Here is a tiny trained network, its code and every weight. The questions are about switching its units off for an input and a class, where a switched-off unit gives its printed mean instead of its output.

import numpy as np


def w(rows, s, z=0):
    codes = np.array(rows[::2]) - 128.0
    scale = np.full(codes.shape[1], s)
    scale[-1] = z or s
    return codes * scale


def norm(h):
    return h / np.sqrt((h * h).mean(-1, keepdims=True) + 1e-5)


def f(y):
    return y / 2 * (1 + np.tanh(0.7978845608 * (y + 0.044715 * y**3)))


def log_softmax(a):
    a = a - a.max(-1, keepdims=True)
    return a - np.log(np.exp(a).sum(-1, keepdims=True))


def net(x, mask):
    res = np.array(x, float).reshape(1, 6) / 4 @ E
    u = 0
    for l in range(2):
        y = f(norm(res) @ A[l][:, :-1].T + A[l][:, -1])
        res = res + np.where(mask[u : u + 10], y, B[l][:, -1]) @ B[l][:, :-1]
        u += 10
    return log_softmax(norm(res)[-1] @ U[:, :-1].T + U[:, -1])


A, B = {}, {}
E = w([
[252,154,139,131,108,141,159],'x0',
[117,134,215,134,74,136,132],'x1',
[128,130,127,125,128,129,129],'x2',
[128,130,128,131,128,130,127],'x3',
[143,134,189,123,221,134,114],'x4',
[130,126,129,130,128,129,125],'x5',
],0.0033)
A[0] = w([
[130,120,126,117,123,133,121,127],'L0N0',
[163,129,198,131,214,136,108,2],'L0N1',
[52,137,178,140,206,119,108,97],'L0N2',
[122,103,117,150,126,119,84,121],'L0N3',
[92,125,254,125,55,138,139,224],'L0N4',
[137,122,121,173,120,133,84,111],'L0N5',
[124,134,129,132,130,120,137,122],'L0N6',
[22,124,109,130,102,126,111,166],'L0N7',
[159,143,122,143,105,123,111,101],'L0N8',
[142,129,123,121,111,147,91,106],'L0N9',
],0.0088,0.0023)
B[0] = w([
[152,135,127,134,129,141,131,129],'L0N0',
[100,188,190,141,220,128,145,190],'L0N1',
[135,17,74,65,30,201,101,226],'L0N2',
[222,78,218,61,187,119,146,139],'L0N3',
[160,135,180,180,90,88,2,248],'L0N4',
[198,119,128,94,147,121,144,126],'L0N5',
[134,109,147,116,136,112,129,127],'L0N6',
[127,222,201,163,238,125,160,254],'L0N7',
[137,133,145,47,55,116,198,138],'L0N8',
[171,122,117,124,126,130,148,126],'L0N9',
],0.0066,0.0059)
A[1] = w([
[145,140,28,124,2,70,107,91],'L1N0',
[120,101,48,85,88,84,243,5],'L1N1',
[130,153,204,86,185,114,95,122],'L1N2',
[97,60,55,47,103,214,236,75],'L1N3',
[143,159,175,209,123,83,84,120],'L1N4',
[79,141,119,152,214,90,233,61],'L1N5',
[84,130,101,63,218,196,208,153],'L1N6',
[127,72,156,182,94,177,163,120],'L1N7',
[73,2,82,105,120,149,65,92],'L1N8',
[96,55,132,122,41,119,40,114],'L1N9',
],0.0071,0.0014)
B[1] = w([
[120,77,219,112,80,117,218,208],'L1N0',
[131,125,26,252,101,201,61,165],'L1N1',
[84,162,92,194,57,114,93,236],'L1N2',
[51,63,98,145,217,18,83,211],'L1N3',
[29,132,115,81,203,129,185,234],'L1N4',
[245,133,106,148,100,172,78,202],'L1N5',
[211,140,97,90,177,95,197,253],'L1N6',
[156,154,132,101,104,89,106,129],'L1N7',
[104,133,176,74,89,130,55,194],'L1N8',
[216,122,63,98,114,181,212,207],'L1N9',
],0.012,0.005)
U = w([
[252,191,88,158,169,137,149,231],'0',
[16,205,166,176,154,122,114,253],'1',
[121,69,110,44,196,64,88,66],'2',
[132,114,141,72,58,213,53,50],'3',
[100,27,81,229,104,102,139,1],'4',
[146,104,179,96,65,128,246,81],'5',
],0.011,0.00097)

Each question gives the input, the list of numbers given to net, and the class t.
The units are the neurons (one row each of A and B). Each row of codes is followed by its name. A weight is (code - 128) times the scale printed after its matrix; where a second scale follows, it is the last column's (A, B and U).
mask holds one flag per neuron, layer by layer. A switched-off neuron (its flag False) gives its mean, the last column of its row in B, instead of its output. The means were averaged over made-up inputs and are rounded, as every weight is.
A unit's drop is (log p(t) with every unit on - log p(t) with that unit switched off) / (log p(t) with every unit on - log p(t) with every unit switched off).
The circuit of an input: a set's keep is (log p(t) with only the set's units on - log p(t) with every unit switched off) / (log p(t) with every unit on - log p(t) with every unit switched off). Starting from the 12 units with the biggest drops (on a tie, the unit counted first), units are removed one at a time, each time the one whose removal leaves the highest keep (on an exact tie, the one counted first), for as long as the keep stays at least 0.8.
units of the circuit, in order: the units of the circuit, biggest drop first
unit that matters most: the unit with the biggest drop
k most important neurons: the k neurons with the biggest drops, biggest first
top k neurons in layer l: the k neurons of layer l with the biggest drops, biggest first
input [7,8,-6,6,-1,3], class 5: unit that matters most : L0N7
input [6,-6,-1,-2,-8,-4], class 4: units of the circuit, in order : L0N4; L1N1; L1N3
input [3,7,5,-2,1,1], class 1: 2 most important neurons : L0N2; L1N4
input [-8,-4,-7,-5,0,5], class 0: units of the circuit, in order : L0N4; L1N5
input [2,-4,0,-5,0,1], class 4: units of the circuit, in order : L0N7; L0N4; L1N1
input [1,8,6,-6,7,0], class 1: 2 most important neurons : L0N1; L1N4
input [1,5,-6,4,-1,-2], class 5: top 2 neurons in layer 0 : L0N7; L0N1
input [6,-5,0,6,-8,-8], class 4: units of the circuit, in order : L0N4; L1N1; L1N3
input [-2,8,6,7,7,-2], class 3: 2 most important neurons : L0N2; L0N7
input [4,2,1,3,-3,5], class 5: units of the circuit, in order : L0N7; L1N0
input [6,-6,7,6,-4,-3], class 4: units of the circuit, in order : L0N4; L0N7; L1N1
input [-2,-4,-2,0,0,-4], class 0: 2 most important neurons : L0N4; L0N7
input [2,-4,-3,-7,-4,-5], class 4: units of the circuit, in order : L0N7; L0N4; L1N1
input [-5,2,2,-7,-4,3], class 1: units of the circuit, in order : L0N7
input [-8,4,2,1,1,1], class 3: 2 most important neurons : L0N2; L0N1
input [-8,7,6,5,3,5], class 3: 2 most important neurons : L0N2; L1N9
input [8,8,2,8,1,0], class 1: 3 most important neurons : L0N2; L1N4; L1N6
input [8,8,5,-7,0,8], class 5: top 3 neurons in layer 1 : L1N9; L1N4; L1N3
input [7,0,-6,8,-4,-2], class 4: 4 most important neurons : L0N4; L0N7; L1N1; L0N8
input [-1,3,0,-4,5,-5], class 3: units of the circuit, in order : L0N2
input [2,-3,-6,-3,-3,6], class 4: 3 most important neurons : L0N7; L0N4; L1N1
input [-8,-6,1,-7,-5,4], class 0: 2 most important neurons : L0N4; L0N7
input [-2,-8,-6,4,-7,-3], class 0: top 2 neurons in layer 0 : L0N4; L0N2
input [-4,-1,0,8,-4,-5], class 0: 2 most important neurons : L0N4; L1N5
input [4,-6,2,8,-8,-4], class 4: 3 most important neurons : L0N4; L1N1; L0N7
input [6,-1,-6,-3,-1,-6], class 4: 2 most important neurons : L0N7; L0N4
input [7,2,2,0,-8,6], class 5: unit that matters most : L1N0
input [-7,-6,-2,-5,-2,-1], class 0: 2 most important neurons : L0N7; L0N4
input [-3,-1,3,4,-7,-1], class 0: 2 most important neurons : L0N4; L1N5
